Where the symbols take the elements:
s204 o s818
s204 b s89
s204 y s211
s204 n s107
s204 d s92
s204 g s791
s91 o s265
s91 b s944
s91 y s737
s91 n s738
s91 d s434
s91 g s487
s4 o s613
s4 b s891
s4 y s45
s4 n s670
s4 d s317
s4 g s455
s152 o s595
s152 b s134
s152 y s752
s152 n s86
s152 d s518
s152 g s8
s45 o s21
s45 b s670
s45 y s43
s45 n s361
s45 d s649
s45 g s317
s437 o s482
s437 b s145
s437 y s263
s437 n s832
s437 d s576
s437 g s971
s917 o s145
s917 b s576
s917 y s482
s917 n s805
s917 d s142
s917 g s86
s92 o s935
s92 b s204
s92 y s455
s92 n s211
s92 d s208
s92 g s884
s361 o s730
s361 b s788
s361 y s71
s361 n s673
s361 d s43
s361 g s45
s673 o s143
s673 b s264
s673 y s790
s673 n s257
s673 d s71
s673 g s361
s8 o s554
s8 b s191
s8 y s518
s8 n s152
s8 d s552
s8 g s738
s684 o s917
s684 b s39
s684 y s437
s684 n s145
s684 d s971
s684 g s595
s832 o s374
s832 b s653
s832 y s117
s832 n s199
s832 d s263
s832 g s437
s790 o s551
s790 b s257
s790 y s91
s790 n s944
s790 d s487
s790 g s71
s5 o s255
s5 b s737
s5 y s677
s5 n s561
s5 d s265
s5 g s551
s669 o s117
s669 b s374
s669 y s900
s669 n s220
s669 d s653
s669 g s969
s691 o s92
s691 b s667
s691 y s89
s691 n s935
s691 d s239
s691 g s681
s561 o s191
s561 b s552
s561 y s554
s561 n s316
s561 d s677
s561 g s5
s677 o s8
s677 b s561
s677 y s470
s677 n s554
s677 d s61
s677 g s265
s638 o s756
s638 b s524
s638 y s884
s638 n s791
s638 d s565
s638 g s945
s554 o s152
s554 b s316
s554 y s507
s554 n s595
s554 d s470
s554 g s677
s653 o s945
s653 b s669
s653 y s199
s653 n s900
s653 d s832
s653 g s145
s211 o s956
s211 b s107
s211 y s4
s211 n s891
s211 d s455
s211 g s92
s89 o s455
s89 b s935
s89 y s107
s89 n s775
s89 d s204
s89 g s239
s681 o s884
s681 b s756
s681 y s239
s681 n s691
s681 d s524
s681 g s199
s199 o s565
s199 b s900
s199 y s524
s199 n s681
s199 d s117
s199 g s832
s667 o s204
s667 b s208
s667 y s935
s667 n s818
s667 d s691
s667 g s756
s969 o s263
s969 b s482
s969 y s653
s969 n s669
s969 d s145
s969 g s39
s560 o s790
s560 b s143
s560 y s813
s560 n s551
s560 d s264
s560 g s352
s649 o s3
s649 b s45
s649 y s76
s649 n s43
s649 d s613
s649 g s956
s737 o s61
s737 b s738
s737 y s561
s737 n s552
s737 d s5
s737 g s434
s3 o s43
s3 b s21
s3 y s788
s3 n s352
s3 d s670
s3 g s891
s788 o s919
s788 b s352
s788 y s673
s788 n s264
s788 d s361
s788 g s670
s352 o s71
s352 b s730
s352 y s264
s352 n s560
s352 d s788
s352 g s3
s263 o s669
s263 b s832
s263 y s945
s263 n s117
s263 d s805
s263 g s576
s774 o s39
s774 b s971
s774 y s917
s774 n s576
s774 d s86
s774 g s134
s935 o s211
s935 b s818
s935 y s775
s935 n s956
s935 d s89
s935 g s691
s316 o s134
s316 b s518
s316 y s595
s316 n s75
s316 d s554
s316 g s561
s39 o s576
s39 b s142
s39 y s145
s39 n s969
s39 d s684
s39 g s75
s518 o s507
s518 b s152
s518 y s75
s518 n s752
s518 d s316
s518 g s552
s551 o s944
s551 b s434
s551 y s265
s551 n s5
s551 d s813
s551 g s560
s71 o s560
s71 b s673
s71 y s487
s71 n s790
s71 d s919
s71 g s43
s813 o s91
s813 b s551
s813 y s18
s813 n s265
s813 d s257
s813 g s264
s670 o s76
s670 b s3
s670 y s361
s670 n s788
s670 d s45
s670 g s4
s730 o s673
s730 b s919
s730 y s560
s730 n s143
s730 d s352
s730 g s21
s956 o s891
s956 b s317
s956 y s613
s956 n s649
s956 d s775
s956 g s935
s576 o s969
s576 b s437
s576 y s805
s576 n s263
s576 d s917
s576 g s774
s117 o s220
s117 b s199
s117 y s638
s117 n s524
s117 d s945
s117 g s263
s145 o s805
s145 b s969
s145 y s832
s145 n s653
s145 d s437
s145 g s684
s195 o s45
s195 b s613
s195 y s3
s195 n s21
s195 d s891
s195 g s107
s884 o s691
s884 b s791
s884 y s208
s884 n s92
s884 d s101
s884 g s565
s86 o s684
s86 b s774
s86 y s142
s86 n s917
s86 d s752
s86 g s152
s507 o s752
s507 b s595
s507 y s774
s507 n s971
s507 d s134
s507 g s470
s775 o s4
s775 b s956
s775 y s195
s775 n s613
s775 d s107
s775 g s89
s18 o s737
s18 b s265
s18 y s255
s18 n s61
s18 d s944
s18 g s257
s595 o s86
s595 b s75
s595 y s971
s595 n s684
s595 d s507
s595 g s554
s43 o s352
s43 b s361
s43 y s919
s43 n s71
s43 d s76
s43 g s649
s971 o s142
s971 b s684
s971 y s576
s971 n s437
s971 d s774
s971 g s507
s107 o s317
s107 b s775
s107 y s891
s107 n s195
s107 d s211
s107 g s204
s76 o s788
s76 b s43
s76 y s730
s76 n s919
s76 d s21
s76 g s613
s220 o s524
s220 b s565
s220 y s756
s220 n s101
s220 d s900
s220 g s669
s208 o s89
s208 b s92
s208 y s818
s208 n s455
s208 d s667
s208 g s101
s791 o s667
s791 b s239
s791 y s92
s791 n s204
s791 d s884
s791 g s638
s891 o s649
s891 b s195
s891 y s670
s891 n s3
s891 d s4
s891 g s211
s487 o s813
s487 b s790
s487 y s434
s487 n s91
s487 d s143
s487 g s919
s565 o s681
s565 b s638
s565 y s101
s565 n s884
s565 d s220
s565 g s374
s900 o s638
s900 b s220
s900 y s681
s900 n s756
s900 d s199
s900 g s653
s142 o s437
s142 b s917
s142 y s969
s142 n s482
s142 d s39
s142 g s752
s919 o s264
s919 b s71
s919 y s143
s919 n s487
s919 d s730
s919 g s76
s818 o s107
s818 b s455
s818 y s956
s818 n s317
s818 d s935
s818 g s667
s756 o s791
s756 b s101
s756 y s691
s756 n s667
s756 d s681
s756 g s900
s239 o s208
s239 b s691
s239 y s204
s239 n s89
s239 d s791
s239 g s524
s317 o s195
s317 b s4
s317 y s649
s317 n s45
s317 d s956
s317 g s818
s61 o s552
s61 b s677
s61 y s191
s61 n s470
s61 d s255
s61 g s18
s101 o s239
s101 b s884
s101 y s667
s101 n s208
s101 d s756
s101 g s220
s264 o s487
s264 b s560
s264 y s257
s264 n s813
s264 d s673
s264 g s788
s470 o s518
s470 b s554
s470 y s134
s470 n s507
s470 d s191
s470 g s61
s482 o s832
s482 b s805
s482 y s669
s482 n s374
s482 d s969
s482 g s142
s738 o s677
s738 b s255
s738 y s552
s738 n s8
s738 d s737
s738 g s91
s455 o s775
s455 b s211
s455 y s317
s455 n s4
s455 d s818
s455 g s208
s21 o s361
s21 b s76
s21 y s352
s21 n s730
s21 d s3
s21 g s195
s434 o s18
s434 b s91
s434 y s5
s434 n s737
s434 d s551
s434 g s143
s752 o s971
s752 b s86
s752 y s39
s752 n s142
s752 d s75
s752 g s518
s191 o s316
s191 b s470
s191 y s152
s191 n s134
s191 d s8
s191 g s255
s75 o s774
s75 b s752
s75 y s684
s75 n s39
s75 d s595
s75 g s316
s143 o s257
s143 b s487
s143 y s551
s143 n s434
s143 d s560
s143 g s730
s257 o s434
s257 b s813
s257 y s944
s257 n s18
s257 d s790
s257 g s673
s265 o s738
s265 b s5
s265 y s61
s265 n s677
s265 d s18
s265 g s813
s944 o s5
s944 b s18
s944 y s738
s944 n s255
s944 d s91
s944 g s790
s552 o s470
s552 b s8
s552 y s316
s552 n s518
s552 d s561
s552 g s737
s374 o s199
s374 b s945
s374 y s220
s374 n s565
s374 d s669
s374 g s482
s255 o s561
s255 b s61
s255 y s8
s255 n s191
s255 d s738
s255 g s944
s134 o s75
s134 b s507
s134 y s86
s134 n s774
s134 d s152
s134 g s191
s524 o s101
s524 b s681
s524 y s791
s524 n s239
s524 d s638
s524 g s117
s805 o s653
s805 b s263
s805 y s374
s805 n s945
s805 d s482
s805 g s917
s613 o s670
s613 b s649
s613 y s21
s613 n s76
s613 d s195
s613 g s775
s945 o s900
s945 b s117
s945 y s565
s945 n s638
s945 d s374
s945 g s805

The rows follow the links: the fewer symbols apart two elements are, the more alike their rows tend to be.

Each row is also shifted at random along 7 hidden directions that mean nothing.

Some elements, each with a row of numbers:
s239 -> [-78,-15,-20,13,-3,-20,10,7,-14,7,-29,2,-15,15,17,-17,-6,-6,16,-3,-21,-19,6,3,-28,-18,5,26,36,20,-16,25,-26,-1,17,-7,-6,38,0,-34,20,21,-13,11,-20]
s21 -> [14,-12,-10,4,1,2,-23,10,-15,8,-4,18,9,-14,3,18,-9,-29,0,-3,10,-3,19,-18,-16,-6,-16,27,-85,11,-21,6,2,-25,3,13,21,-28,-20,24,-9,19,19,-16,11]
s316 -> [-86,-1,-9,-9,4,-1,32,-2,11,-16,3,0,3,-12,-13,-13,20,2,-8,-2,-21,-27,16,-12,5,10,12,-3,17,-20,1,-12,11,-7,-11,-24,17,37,13,-5,43,-11,-9,23,2]
s561 -> [-17,28,7,-2,-26,-20,8,4,-17,-15,22,-12,14,1,-16,10,-20,4,-30,8,-7,27,-15,9,15,11,13,-53,39,-19,39,-21,13,23,-29,10,-8,9,-2,8,-11,-38,11,18,1]
s673 -> [-29,-21,10,25,-18,12,20,-16,-42,11,-9,2,2,15,1,11,-3,-28,9,1,11,33,-15,22,-15,10,3,-23,40,-5,-14,-6,5,0,-14,5,-32,22,-8,6,37,12,1,17,13]
s76 -> [34,-5,23,15,6,28,23,-32,36,-4,6,18,-22,-44,23,9,42,-21,24,-5,12,-15,-13,-35,-15,5,38,-21,39,-4,-8,5,-5,-20,-1,6,-46,-27,-19,-24,15,-6,6,-9,26]
s208 -> [29,-14,-8,2,11,7,25,-13,28,8,-22,9,-23,-21,22,-17,31,3,26,-6,-20,-36,4,-21,-13,-10,26,8,27,10,-14,19,-22,-16,21,-16,-8,11,8,-27,44,18,-14,2,1]
s434 -> [-16,16,27,8,-4,6,8,-4,14,-24,29,10,-2,-34,3,17,12,-17,-9,0,22,-8,-2,-35,-3,10,19,-13,22,-10,13,-8,12,-4,-20,24,-31,-25,-31,-15,-35,-31,19,-3,19]
s91 -> [-39,-17,18,8,17,47,7,-40,25,-1,11,8,-4,-10,-4,11,36,-20,17,-3,26,17,-13,4,-2,20,4,-16,-3,-23,-23,-14,21,-15,-9,-11,-21,-22,0,15,22,1,0,-11,27]
s788 -> [-56,0,14,18,7,14,-41,-23,47,-16,27,23,-14,-9,16,29,10,-37,8,-2,36,6,-14,-16,-30,-3,-10,12,-13,4,-19,11,1,-13,-7,33,-48,-52,-43,-33,-79,-20,30,-42,1]
s89 -> [39,-19,4,7,17,22,24,-4,-18,26,-33,0,-12,-23,18,-12,18,-2,32,-5,1,-13,4,-16,-8,-5,25,11,-10,13,-18,13,-14,-17,27,-18,10,-11,8,18,54,44,-18,2,24]
s142 -> [-7,14,-7,-24,20,0,-11,12,26,-8,8,-7,6,-9,-13,-9,5,22,-11,0,-6,-20,15,-11,19,0,-7,17,-48,-7,8,-5,9,-1,7,-15,41,-14,15,15,-13,-7,-5,-8,-3]
s552 -> [21,13,27,-1,-6,3,9,10,-12,-16,24,-7,9,-3,-12,6,-4,8,-15,3,22,6,0,-4,19,15,-3,-6,25,-10,16,-18,19,13,-20,15,-14,0,-9,1,-27,-21,4,10,8]
s677 -> [-12,-23,34,13,-4,3,18,39,-70,-8,7,-3,16,28,-14,-2,-17,-5,-5,-3,48,-10,30,5,8,17,-43,71,22,10,-26,-9,20,8,-15,26,-18,43,-23,-12,-28,17,-6,27,0]
s738 -> [-43,19,-34,-13,-34,-38,10,0,13,-23,19,9,17,-4,-20,7,-8,-8,-40,4,-49,-4,8,-2,3,3,5,-45,7,-24,29,-19,8,0,-35,-3,18,43,6,-6,26,-46,20,23,-16]
s220 -> [75,-27,23,5,18,19,12,18,-44,25,-28,-17,-6,33,6,-23,-4,26,28,-3,29,-3,6,24,12,1,-24,55,20,23,-26,10,-8,11,27,-5,-4,19,14,0,8,50,-32,9,-2]
s669 -> [4,17,-5,-15,16,-4,-40,12,4,8,0,-17,6,16,-6,-2,-24,23,-6,5,7,20,-8,17,14,-9,-15,7,-53,7,13,3,-1,16,18,-4,33,-39,12,29,-45,5,-3,-24,-9]
s86 -> [93,27,1,-25,-9,-8,13,2,17,-8,16,-16,10,-5,-17,-9,3,39,-22,4,-23,4,-7,6,39,9,12,-45,20,-20,41,-21,9,18,-12,-12,17,10,28,14,15,-30,-6,13,-3]
s5 -> [-97,0,41,19,8,7,-4,27,-36,-22,22,3,5,-8,-1,14,-13,-25,-4,-2,61,-10,17,-26,-11,11,-16,54,1,9,-14,-2,20,1,-13,37,-27,-18,-48,-14,-76,-3,13,-2,16]
s813 -> [27,8,5,-5,1,19,-8,-28,50,-15,28,18,0,-30,-4,20,28,-16,-6,-1,5,0,-6,-20,2,11,8,-28,-25,-22,3,-13,16,-17,-17,5,-11,-33,-10,4,-7,-30,21,-18,15]
s4 -> [66,-1,-19,-1,-5,6,-61,-26,30,17,5,9,2,22,2,27,-14,-12,1,4,3,49,-28,32,-8,-9,-25,-25,-66,2,-6,4,-5,-4,4,11,-2,-49,0,23,-33,-2,21,-43,-11]
s891 -> [5,2,4,15,-7,-1,16,2,-40,17,-20,-1,-2,-29,16,6,-8,-18,11,1,-2,10,-7,-17,-15,-7,37,-25,-2,10,7,8,-11,-7,9,3,1,-22,-12,24,31,21,2,6,26]
s752 -> [-128,5,-2,1,-1,-12,7,15,-38,-3,-5,-21,12,25,-16,-9,-24,6,-11,4,-2,17,0,23,4,4,-4,-1,20,-6,9,-7,8,21,-5,-11,16,26,9,12,2,1,-12,19,-6]

From each start, follow one symbol. Which element do you reach?
Answer with the element's name.
---
[74,20,-20,-6,-18,-23,7,-9,17,9,-11,-1,-9,-20,14,-4,-2,12,-2,3,-44,1,-17,-8,-1,-16,38,-54,21,3,33,9,-24,3,8,-7,5,-6,13,-3,31,-11,2,2,-4]
b s204
---
[-23,25,-13,0,-12,-36,-2,27,-44,12,-21,-21,3,-3,7,-9,-41,13,-9,7,-23,14,-8,2,-2,-19,28,-25,4,17,35,11,-20,20,15,-1,27,-7,5,19,0,9,-5,10,-2]
d s524
---
[47,14,13,2,2,17,-2,-27,-17,32,-18,-38,-7,26,2,-8,-13,33,16,10,0,70,-58,56,21,2,27,-75,51,-6,30,-5,-8,38,17,-22,-8,-26,37,39,23,13,-26,-4,9]
g s832
---
[-33,11,12,-5,17,-2,-42,30,-42,11,-1,-27,16,35,-13,0,-45,19,-7,7,35,35,-4,32,16,-2,-33,29,-48,13,5,0,8,27,15,7,29,-32,3,38,-65,18,-8,-16,-5]
b s482
---
[58,-5,-13,-23,5,-6,-7,17,-5,6,-4,-12,14,33,-20,-15,-9,32,-11,1,-11,-3,15,28,27,2,-36,24,-27,-2,-2,-9,6,9,4,-16,36,30,31,14,9,8,-14,8,-20]
o s969
---
[118,8,3,1,-13,-7,-35,8,0,5,12,12,5,-9,7,24,-18,-10,-8,2,14,12,-3,-10,-2,-8,-14,1,-48,13,6,4,-4,-6,-2,33,-6,-42,-22,8,-48,-6,26,-23,1]
o s3
---
[13,3,-13,3,-10,-22,-10,14,-35,19,-22,-15,0,27,5,-8,-33,13,1,4,-14,22,-11,27,-3,-15,-2,-6,10,18,10,12,-18,18,15,-1,10,10,11,7,2,18,-9,5,-15]
y s667
---
[-94,28,-9,-6,-11,-11,2,-29,38,-17,19,-14,-2,10,-12,-1,2,12,-18,7,-27,28,-33,24,8,6,23,-73,60,-29,37,-15,5,24,-19,-16,-12,9,18,-8,2,-46,-1,4,-11]
y s774
---
[-24,-9,24,27,1,20,19,-18,-12,6,-9,8,-17,-24,23,7,15,-26,25,-2,20,4,-15,-18,-24,1,32,-12,41,6,-11,10,-8,-9,4,10,-42,-20,-23,-12,12,14,1,-1,25]
n s788
---
[4,11,-24,-3,-8,-29,10,16,-3,3,-18,7,-7,-31,16,-8,-7,-4,-2,-2,-36,-32,14,-34,-16,-21,30,-1,-14,16,13,19,-23,-12,13,-3,24,1,-4,-7,22,6,4,6,-1]
n s107
---
[-59,-10,2,-8,31,22,-37,-20,69,-11,15,-1,-14,39,-3,-8,20,16,14,-2,22,-4,-9,27,1,2,-39,41,2,-3,-26,6,4,7,9,-7,-18,-7,9,-35,-57,-10,-10,-32,-28]
b s145
---
[4,3,-5,8,-8,-17,6,1,-4,8,-16,-8,-15,12,17,-12,-9,11,9,2,-16,1,-14,10,-10,-14,15,-9,56,15,9,16,-25,14,12,0,-18,16,4,-28,2,5,-11,6,-16]
o s691
---
[18,-19,29,20,-10,9,45,8,-21,-14,6,18,-7,-20,10,1,22,-21,9,-8,22,-37,21,-34,-11,12,7,32,60,5,-20,0,5,-15,-16,22,-46,35,-31,-41,13,2,2,26,14]
y s551
---
[-45,-3,10,8,9,0,22,3,-24,11,-23,-22,-13,17,9,-24,-3,20,17,1,0,4,-13,17,0,-4,17,2,66,10,3,10,-14,21,18,-15,-11,21,15,-12,17,19,-28,15,-4]
y s565
---
[8,-24,8,19,-4,14,14,-23,29,-8,4,26,-19,-6,18,6,31,-26,18,-7,9,-23,1,-15,-25,1,-2,17,45,3,-30,10,-7,-20,-8,14,-53,19,-22,-51,5,-3,7,-1,-2]
o s352
---
[89,7,15,9,-6,-5,1,23,-47,17,-14,-4,1,-24,16,6,-21,-3,6,1,13,4,1,-21,-2,-9,18,2,-18,23,11,10,-11,0,13,19,4,-32,-16,22,-8,23,4,0,20]
d s211
---
[37,-9,-1,-1,-13,7,25,-14,10,-9,11,15,5,-14,-7,6,23,-12,-6,-3,-10,-11,8,-10,4,14,3,-16,11,-18,-5,-15,11,-15,-21,-2,-9,24,0,-4,40,-13,8,15,8]
g s560
